The rows lie along a hidden order. The number after each row says roughly how far along it the row is, from 0 to 9. A new part has a new order.
In the rows, 128 means zero.
[141 112 105 122 113 139   5  85 112 128 141 122 139 128 139 133 139 133
 121 127 158 132 121 174 131 129 185 135 131 136 116 110 120 127 133 161
 125 106 137 127 134 114 149 105 144  91 129 124 142 104 107 136  95 130
 152 133 129 147 123 144 148]	4
[131 116 149 130 117 133 102 126 132 132 138 137  98 199 125 128 125 103
 170 122 116 127 134 169 131 122 137 120 129 120 128 136 129 125 122 157
  96 118 147 114 122 150  82 140 137 156 123 131 117 151 138 123 140 133
  78 132 130 125 128 117 130]	5
[125 123 118 154 113 140 136 167 131 136 107 122 126 160 152 110 122  94
 121 130 151 121 136 136 128 135 106 131 127 136 140 133 142 154 126 160
 119 128 116 119 112 119 155 141 126 146 122 127  97 115 144 120 134 125
 110 127 125 117 127 131 130]	8
[138 142 137 141 132 117  47 109  77 121 151 137 129  29 118 138 120 113
  93 121  56 124 121 114 139 113 139 157 131  97  84 110 121 138 132 151
 145 108 128 143 139 149  73 105 133 132 127 132 140 110 119 126 142 124
 165 122 150 129 127 128 124]	1
[123 131 151 117 151 131 216 167 105 119 114 144 129   1 142 136 107 115
 112 125  24 120 122  94 129 132  65 136 129 103 124 148 125 106 142 112
 146 132 108 128 155 148  38 131 121 185 120 140 128 182 176 135 177 127
  82 120 140  97 132 128 107]	5
[134 128 129 108 141 135 185 118 139 128 124 126 132  96 128 139 114  94
 130 133 185 130 118  97 129 144 107 129 129 126 145 138 126 107 127  92
 153 138 114 134 111 103  72 104 110 139 130 122 140 161 174 149 169 131
 129 121 111 128 133 118 120]	7
[140 129 145 117 137 120 141 114 142 134 154 142 137  60 118 136 113  69
 167 119 130 124 128  91 140 127 138  90 131 110 122 145 125 118 115 115
 136 114 129 140 116 125  49 118 149 125 123 130 148 157 133 143 157 133
  60 129 134 142 137 107 116]	4
[138 125 126 138 115 129  58 118 119 123 131 129 117 125 124 130 135 150
 121 128 103 130 128 165 128 118 161 147 127 114 118 121 125 134 143 158
 122 129 143 124 140 140 112 126 131 111 129 127 144 110 125 124 114 132
 167 130 150 132 128 128 136]	3
[128 142 148 102 150 115 195 194 129 126 116 147 139   1 123 127 124 136
 141 126  28 117 143  84 130 125 104  94 125 116 128 144 131 118 123  97
 178 140 127 135 146 136  62 130 135 138 119 135 159 148 134 123 138 136
  93 124 140 129 142 121 106]	3
[117 126 100 103 124 145  58 120 108 101  99 108 146  98 148 133 147 223
  55 145 108 133 129 144 113 138 145 161 125 161 140 115 123  90 151 113
 171 148 120 110 170 108 203 108 105 142 131 121 150 123 108 129  77 130
 233 123 123 120 122 169 135]	5
[134 148 133 132 143 110 143 144 119 119 136 140 156  13 127 131 131 137
 120 119  19 124 124 110 130 119 125 138 129 100  96 130 118 130 139 139
 155 125 129 147 160 147 123 123 146 103 127 131 142 123 113 131 124 126
 136 127 167 128 130 132 114]	1
[127 132 145 156 140 114 229 151 121 132 122 138 129 102 126 125 117 112
 134 122  45 125 119 111 127 119  81 142 129 102 119 125 127 149 137 148
 108 132 130 145 140 159  91 160 135 137 130 144 110 138 139 124 161 121
 108 128 142 108 121 114 118]	3
[132 122  82 154 108 153  41  52  88 121 104 100 139 148 161 125 135 123
  51 138 191 137 103 175 121 138 143 213 130 134 129 100 118 134 160 174
 121 125 113 132 146 115 211 105 112 125 138 123 119 106 128 148 106 116
 227 122 125 117 107 162 158]	7
[130 118 140 140 121 133  88 147 101 123 122 132 110 113 134 124 131 136
 121 128  55 123 132 153 127 118 120 152 126 124 119 123 130 137 140 166
 126 133 140 122 142 147  92 138 129 141 123 135 126 120 130 116 131 129
 140 126 142 115 126 132 132]	4
[135 122 134  86 145 130 197 125 147 119 125 133 127  43 130 143 126 135
 129 128 122 129 118  94 125 140 125 113 129 121 139 147 117  90 134  93
 149 164 122 142 141 117  85 119 128 112 128 128 159 170 156 152 140 135
 107 127 132 129 137 130 119]	5
[136 117 138 146 130 131 141 193 149 141 105 133 111 133 136 112 126 111
 145 130 135 124 140 135 121 126 100 113 124 123 153 147 139 149 133 151
 124 150 137 137 118 132  96 151 132 125 124 137 122 130 150 118 133 136
 110 131 139 117 134 118 126]	7
[128 123 129 112 139 141 154  96  98 113 119 121 131  60 152 144 112 126
  80 132 105 130 104 118 127 135  85 170 131 122 131 124 119 105 145 123
 129 126 114 134 150 135  77 116 104 181 133 135 129 173 170 138 166 120
 146 118 121 104 119 138 134]	6
[113 122 128  87 125 130  98 129 121 104 131 125 128 134 125 137 151 227
 113 133 103 128 142 159 123 126 163  93 126 160 122 127 121  85 128  94
 152 130 138 101 166 131 165 126 127 133 119 121 159 131  88 122  78 136
 154 133 136 134 131 146 126]	3
[121 111 120 129 115 141 106 107 115 126 119 115 116 186 137 129 134 148
 120 134 163 132 123 161 124 130 133 146 129 147 132 122 125 122 134 138
 108 124 129 107 129 124 161 134 121 151 131 129 120 127 146 130 114 124
 151 129 117 120 117 139 143]	6
[135 117 137 117 107 128   1  54 113 109 155 129 102 179 107 145 144 172
 125 125 124 141 124 193 132 113 181 152 131 122 100 108 114 112 135 149
 105 111 159 123 143 151 100 126 130 109 137 124 149 121  98 132  98 127
 158 133 141 139 118 132 144]	1
[130 133 118 137 108 127  27 111 120 131 148 123 129 177 129 121 140 134
 141 125 134 127 136 157 133 119 183 119 129 140 102 118 129 143 117 148
 125 103 132 118 122 127 191 117 136 114 125 115 118  95  87 111  90 129
 130 131 132 146 129 136 135]	3
[128 118 121 142 113 130   4  80  71 109 131 113 119 130 123 135 138 168
  83 132 102 134 117 171 125 109 141 195 130 123 102  91 116 129 152 165
 119 115 136 126 156 151 140 123 116 146 137 135 132 102  99 121 102 119
 220 125 134 119 113 146 149]	2
[170 123 130 171 120 126  51  98 133 155 157 146 124  85 129 129 107   1
 172 109 206 129 106 135 148 120 163 132 135  69 112 125 124 165 131 196
 100  90 133 176  89 123  42 103 164  59 129 132 131 121 160 150 178 129
  78 128 156 151 128  97 133]	4
[122 140 130 113 144 126 189 136 108 123 125 126 150  30 139 133 111 114
 115 127  76 121 120  74 131 135  93 129 131 124 122 138 131 116 125 100
 148 124 106 139 143 126  99 118 119 169 123 129 126 158 149 136 164 124
 110 119 121 116 128 128 112]	5
[141 117 147 128 142 121 194 132 144 120 108 145 119  66 121 137 127 136
 130 124  71 133 115 128 118 125 101 149 127  88 144 139 118 117 159 140
 137 161 144 161 159 152  56 158 133 103 135 144 153 165 162 143 148 131
 130 131 159 113 127 119 124]	3
[129 150 116 119 138 125 118 131  99 130 143 126 170  15 139 129 115 108
  99 125  76 117 128  83 138 135 134 110 130 135 104 126 129 127 116 116
 176 107  99 128 127 109 147  97 134 144 122 120 137 108 116 131 136 123
 127 121 120 137 131 135 112]	4
[121 118 131 139 118 140 114 137 121 135 129 122 102 202 130 122 123 120
 143 132 161 127 132 142 130 127 115 138 128 135 134 122 135 138 120 142
  95 118 130 107 109 134 111 136 119 167 127 129 107 132 140 116 141 127
 119 125 111 117 124 120 136]	7
[134 145 127 135 141 110  91 130 113 128 147 136 150  44 122 129 131 131
 119 120  71 122 130 117 133 116 146 110 130 120  93 120 124 142 127 139
 155 115 126 144 137 138 128 127 149 110 126 130 139  92  99 124 118 126
 128 130 143 140 129 128 120]	1
[148 122 103 119 118 146  61 103 160 125 105 128 148  51 163 119 129 146
  83 129 145 132 127 155 118 143 175 147 126 102 138 143 122 112 164 155
 185 146 127 151 150  94 159  77 139  54 125 108 158 132 158 151 109 142
 176 128 166 141 136 153 134]	7
[120 119 132 116 127 142 130 174 119 130 119 129 119 108 145 120 117 102
 136 129 111 119 136 123 130 124 105 116 127 134 126 140 130 133 120 134
 136 118 121 111 115 128 101 120 122 177 117 129 120 140 149 124 142 131
  90 125 126 122 134 127 123]	7
[133 120 117 136 109 137  23  86 115 135 161 121 126 185 122 130 125  88
 154 124 213 129 125 151 141 130 170 109 133 145 108 115 129 133 106 139
 100  85 126 112  97 114 149 110 134 121 126 117 115 119 114 131 130 128
  99 129 109 146 126 126 140]	6
[134 120 127 160 119 144  98 201 126 157 125 127  99 167 148 109 101  29
 158 128 186 117 143 122 135 130 105 125 127 111 139 135 151 169 112 169
 118 113 120 116  83 120  68 119 133 175 115 131  95 124 165 117 172 131
  84 123 121 122 135 109 132]	9
[124 147 132 141 144 113 113 137  73 117 139 127 138  55 120 133 120 131
  96 129  57 124 119  89 133 115  91 170 129 113 110 104 124 139 128 126
 138 122 117 139 145 148 100 134 116 172 133 145 129 101 113 119 161 115
 179 120 125 110 119 123 123]	1
[136 120 142 111 114 138 120 158 147 127 126 137 107 121 125 126 128 127
 145 129  93 127 139 146 125 129 138 117 125 112 145 140 130 119 133 135
 146 143 137 128 131 130  66 124 130 127 122 127 147 152 143 121 129 139
 123 129 143 132 138 126 127]	5
[140 115 140 129 123 130  97 161 120 119 123 141 105  89 129 127 135 158
 128 127  60 126 135 165 123 114 134 147 125  97 125 126 125 127 154 177
 143 139 146 131 160 156  67 140 137 125 125 140 149 130 135 122 113 135
 145 131 170 121 129 132 131]	3
[131 119 141  98 143 129 241 128 160 125 117 137 132 104 129 139 126 136
 148 127 152 132 126 110 123 139 105 102 128 131 154 152 117  95 130  93
 134 150 129 138 135 125  96 143 133 114 129 132 142 177 161 154 147 134
  80 131 125 126 131 123 119]	6
[128 134 143 117 143 113 175 141 113 120 138 135 137  75 112 140 126 137
 133 127  74 126 122  98 130 123 109 126 129 118 124 129 123 112 128 112
 147 130 126 136 143 138  65 130 123 144 131 138 149 146 135 128 144 127
 129 125 126 125 130 131 119]	3
[144 116 130 146 109 125   5 123  93 140 150 132 104 130 134 126 114  66
 145 122 147 127 127 172 143 108 153 142 131 102  99 113 130 154 126 189
 109  88 133 134 109 138  66 106 138 147 123 132 117 115 136 125 148 128
 123 126 147 132 126 119 141]	5
[129 153 122 159 141 111 142 144  85 117 126 132 159   2 137 122 130 154
  80 124   1 119 126 111 129 114 105 154 128 103  89 119 125 146 149 165
 156 125 115 146 160 142 154 131 139 113 126 140 130  92 107 116 124 117
 183 124 152 117 124 135 119]	1
[132 128 121 153 119 128  37 132 106 133 135 127 132 115 135 122 128 111
 121 126 107 124 130 152 133 120 141 144 129 125 108 113 129 151 127 150
 121 109 127 128 129 137 147 125 139 130 126 129 118 101 108 123 117 124
 147 128 137 129 124 133 138]	4
[112 147 135 160 145 107 157 149  91 117 143 129 146  71 115 129 133 179
 103 129  18 122 128  97 129 114  88 142 128 137 105 114 127 136 125 117
 136 127 122 128 153 153 160 155 127 161 130 147 127 104  87 110 115 115
 155 127 125 117 121 126 118]	1
[120 135 116  96 149 133 221 156 138 130 118 125 165  38 147 126 121 125
  97 132 120 121 130  78 126 149  99  92 127 153 145 146 131 108 118  81
 166 136  99 123 127  91 149 113 124 143 120 122 132 139 151 138 144 130
 101 124 111 126 134 139 114]	7
[148 118  96 137 122 149  61 129 129 129 101 122 144  59 164 114 139 141
  67 133 145 129 127 168 118 135 155 157 125 107 139 126 127 135 166 184
 173 138 122 154 152 106 156 100 139  77 127 123 150 104 141 137  97 135
 199 128 163 130 130 155 142]	6
[121 155 120 171 130 112  94 131  77 136 144 128 165  73 132 118 118 110
  91 123  45 119 123 101 138 116 107 151 132 116  77 111 133 169 119 150
 131  99 105 133 132 146 166 127 137 157 125 134  99  91  99 108 143 111
 138 121 131 116 121 129 122]	2
[133 119 128  67 123 140  51 104 115 108 149 131 133  71 119 142 141 181
 129 128 101 127 142 157 132 131 172  92 129 145 109 134 119  80 127 110
 159 103 136 104 154 119 116  96 134 137 121 115 166 139 102 132  88 139
 119 131 138 145 137 148 129]	3
[141 140 123 130 139 116 104 115  93 113 141 136 148   3 125 137 130 150
  95 123  50 126 117 117 132 119 133 161 130  94 100 115 116 127 151 144
 156 122 127 163 158 141  95 120 141 106 132 138 156  83 116 133 126 124
 168 127 159 130 125 134 125]	0
[102 121 133 122 132 122 253 121 150 140 128 114 119 255 104 135 126 114
 173 134 224 135 121  98 127 137  71 102 130 183 160 124 133 125  92  67
  81 127 121 108  85 121 174 166 108 161 139 136  81 141 122 128 146 116
  82 131  64 120 120 109 127]	7
[107 105 132 108 120 147 165 119 129 129 119 115 107 231 134 132 123 117
 151 136 203 131 126 149 124 141 105 122 129 166 151 133 133 110 118 112
  89 122 123  99 107 118 133 140 109 177 127 127 100 158 151 134 142 128
  88 128  94 114 122 131 138]	9
[132 124 144 100 146 133 199 156 118 122 125 137 136   1 134 136 111 113
 124 127  85 120 131  88 130 139  75 125 128 115 145 145 127 104 127 117
 162 134 111 136 141 126  33 117 123 161 121 137 155 175 174 138 170 133
  85 120 131 114 134 122 114]	6
[121 138 132 121 139 123 148 120  92 124 142 130 154  35 134 134 122 126
 108 123  55 121 122  92 137 124 111 125 132 134  91 124 121 123 122 119
 137 103 112 127 137 133 141 122 136 157 124 133 125 136 121 129 140 121
  92 123 127 120 125 132 119]	3
[134 136 139 122 135 122 134 124 126 128 140 137 134  66 114 135 122 113
 125 123  99 126 125  88 134 125 130 126 130 106 113 135 124 124 128 122
 143 127 127 139 136 134  91 122 132 127 127 127 138 143 134 138 142 129
 110 125 139 132 133 123 116]	3
[128 117 138 115 122 136  93 148 116 128 130 134 115 119 130 131 127 127
 145 127  97 123 135 144 129 125 131 115 128 126 120 136 129 118 124 141
 127 117 133 115 135 135  92 125 133 156 121 130 136 137 146 124 125 135
  82 128 131 123 131 126 127]	5
[147 127 112 154 133 131 203 145 163 152 109 128 148  75 152 118 117  53
 135 125 204 128 115  96 127 143 112 129 129 108 155 141 130 148 137 144
 129 137 110 171  99 101 130 123 143  83 129 130 111 124 174 153 159 128
 101 129 126 127 129 119 128]	8
[127 149 122 177 135 118 134 137  99 148 140 125 145 115 128 120 107  54
 114 123 119 121 120  84 138 124  91 122 131 116 103 115 135 181 113 153
 117 102 104 139 111 130 143 123 128 148 128 133  95  96 126 118 167 112
 126 121 120 120 121 121 125]	5
[141 146 109 184 131 118  69 149  91 146 138 126 155  47 141 116 114  67
  86 124  94 119 122 104 137 119 115 156 129 105  96 108 135 173 129 172
 143 107 106 152 119 128 133 107 134 122 126 134 115  79 124 119 148 117
 160 121 142 126 125 129 131]	3
[147 128  90 119 132 134 163  77 167 127 109 130 180   1 162 129 136 144
  80 125 153 132 108 137 120 145 154 129 130 103 132 143 110 109 162 149
 169 143 118 167 156  92 195 102 153  27 131 117 161 133 153 169 105 133
 147 133 170 139 129 154 132]	5
[120 123 144  94 141 130 221 123 154 132 130 131 127 142 118 141 119 106
 165 127 155 128 122 100 128 138 100  93 129 138 155 146 125 106 118  84
 118 132 123 127 109 119  97 140 124 142 130 131 126 169 152 144 156 132
  49 129 107 122 132 112 119]	6
[128 120 113 142 119 138 118 132 130 134 103 121 125 185 147 116 134 132
 114 135 165 128 131 149 121 133 123 141 126 134 140 126 136 139 137 143
 127 141 125 121 129 119 177 131 125 129 127 126 118 117 131 121 116 129
 152 129 134 121 125 140 136]	7
[128 147 142 118 143 111 106 125  84 100 132 139 146   1 116 141 136 207
  77 126   1 127 121  96 126 109 111 165 128  98  95 115 114  98 152 124
 165 137 132 141 186 162  86 137 126 142 132 141 163 130 106 122 120 123
 186 124 153 116 125 140 117]	0
[161 105 132 136 104 128   1  65  94 119 177 139 100 135 113 145 137 113
 166 117 140 138 119 217 141 103 214 143 134  93  88  97 112 130 142 199
  97  89 165 144 133 154  58 112 154  80 134 136 156 101 114 131 103 133
 142 137 163 155 122 124 156]	0
[125 131 129 143 121 128 103 148 137 132 130 129 123 131 133 119 133 134
 128 126 102 123 140 146 128 123 140 124 126 132 125 132 132 137 127 144
 130 125 132 115 126 134 152 131 134 132 122 124 121 111 115 113 110 130
 125 130 139 127 124 131 130]	5
